Here is a tiny trained network, its code and every weight. The questions are about switching its units off for an input and a class, where a switched-off unit gives its printed mean instead of its output.

import numpy as np


def w(rows, s, z=0):
    codes = np.array(rows[::2]) - 128.0
    scale = np.full(codes.shape[1], s)
    scale[-1] = z or s
    return codes * scale


def f(y):
    return y / 2 * (1 + np.tanh(0.7978845608 * (y + 0.044715 * y**3)))


def log_softmax(a):
    a = a - a.max(-1, keepdims=True)
    return a - np.log(np.exp(a).sum(-1, keepdims=True))


def net(x, mask):
    res = np.array(x, float).reshape(1, 5) / 4 @ E
    y = f(res @ A[0][:, :-1].T + A[0][:, -1])
    res = res + np.where(mask, y, B[0][:, -1]) @ B[0][:, :-1]
    return log_softmax(res[-1] @ U[:, :-1].T + U[:, -1])


A, B = {}, {}
E = w([
[177,139,33,40,100,152,163],'x0',
[15,62,255,146,176,188,115],'x1',
[154,141,221,47,185,154,248],'x2',
[98,92,44,99,165,158,114],'x3',
[61,243,85,147,43,191,123],'x4',
],0.0092)
A[0] = w([
[98,106,66,126,62,205,76,88],'neuron 0',
[126,147,134,130,181,133,198,91],'neuron 1',
[54,115,153,191,27,140,91,120],'neuron 2',
[124,52,161,126,133,113,130,110],'neuron 3',
[193,144,141,97,91,71,142,108],'neuron 4',
[25,132,150,192,124,198,42,122],'neuron 5',
[150,76,101,202,166,98,18,108],'neuron 6',
[221,254,71,184,102,67,139,242],'neuron 7',
[92,98,112,74,151,162,107,254],'neuron 8',
[149,124,178,102,136,241,240,152],'neuron 9',
],0.0095,0.0027)
B[0] = w([
[133,139,56,94,118,149,145,188],'neuron 0',
[95,155,206,100,109,201,177,154],'neuron 1',
[151,112,166,137,140,129,84,198],'neuron 2',
[80,143,163,128,140,126,167,164],'neuron 3',
[191,70,137,211,91,144,70,172],'neuron 4',
[169,140,192,246,232,81,75,224],'neuron 5',
[49,202,137,127,167,104,172,199],'neuron 6',
[201,134,130,105,91,254,101,251],'neuron 7',
[103,123,87,192,122,66,189,165],'neuron 8',
[82,206,56,104,109,168,154,200],'neuron 9',
],0.0098,0.014)
U = w([
[58,194,88,28,122,152,190,163],'0',
[113,112,154,181,225,2,123,210],'1',
[199,83,129,106,80,158,38,5],'2',
],0.0096,0.0017)

Each question gives the input, the list of numbers given to net, and the class t.
The units are the neurons (one row each of A and B). Each row of codes is followed by its name. A weight is (code - 128) times the scale printed after its matrix; where a second scale follows, it is the last column's (A, B and U).
mask holds one flag per neuron, in row order. A switched-off neuron (its flag False) gives its mean, the last column of its row in B, instead of its output. The means were averaged over made-up inputs and are rounded, as every weight is.
A unit's drop is (log p(t) with every unit on - log p(t) with that unit switched off) / (log p(t) with every unit on - log p(t) with every unit switched off).
The circuit of an input: a set's keep is (log p(t) with only the set's units on - log p(t) with every unit switched off) / (log p(t) with every unit on - log p(t) with every unit switched off). Starting from all 10 units, units are removed one at a time, each time the one whose removal leaves the highest keep (on an exact tie, the one counted first), for as long as the keep stays at least 0.8.
units of the circuit, in order: the units of the circuit, biggest drop first
most important unit: the unit with the biggest drop
k most important neurons: the k neurons with the biggest drops, biggest first
drop of u: that unit's drop, to one decimal
input [6,-8,6,-5,3], class 2: most important unit => neuron 4
input [0,-2,-5,2,-2], class 0: units of the circuit, in order => (neuron 5; neuron 6)
input [0,0,4,-5,-4], class 0: 2 most important neurons => (neuron 5; neuron 9)
input [6,-7,8,1,-8], class 2: 2 most important neurons => (neuron 4; neuron 6)
input [5,-4,-3,3,5], class 2: 3 most important neurons => (neuron 7; neuron 6; neuron 9)
input [2,-7,6,-7,6], class 2: 2 most important neurons => (neuron 4; neuron 7)
input [-2,-1,-5,2,3], class 1: 3 most important neurons => (neuron 5; neuron 6; neuron 4)
input [5,8,0,-6,4], class 1: 2 most important neurons => (neuron 5; neuron 7)
input [-6,4,5,-8,-1], class 0: 2 most important neurons => (neuron 9; neuron 1)
input [1,4,4,-2,-7], class 0: 2 most important neurons => (neuron 5; neuron 9)
input [-3,1,3,4,-3], class 0: 3 most important neurons => (neuron 5; neuron 4; neuron 2)
input [1,-4,-8,2,0], class 0: 3 most important neurons => (neuron 6; neuron 5; neuron 0)
input [0,-4,7,1,-7], class 0: 4 most important neurons => (neuron 5; neuron 9; neuron 1; neuron 7)
input [-7,-4,4,-6,6], class 2: drop of neuron 7 => 0.0
input [8,-5,-4,-1,6], class 2: drop of neuron 7 => 0.1
input [0,5,3,3,6], class 1: drop of neuron 7 => 0.3
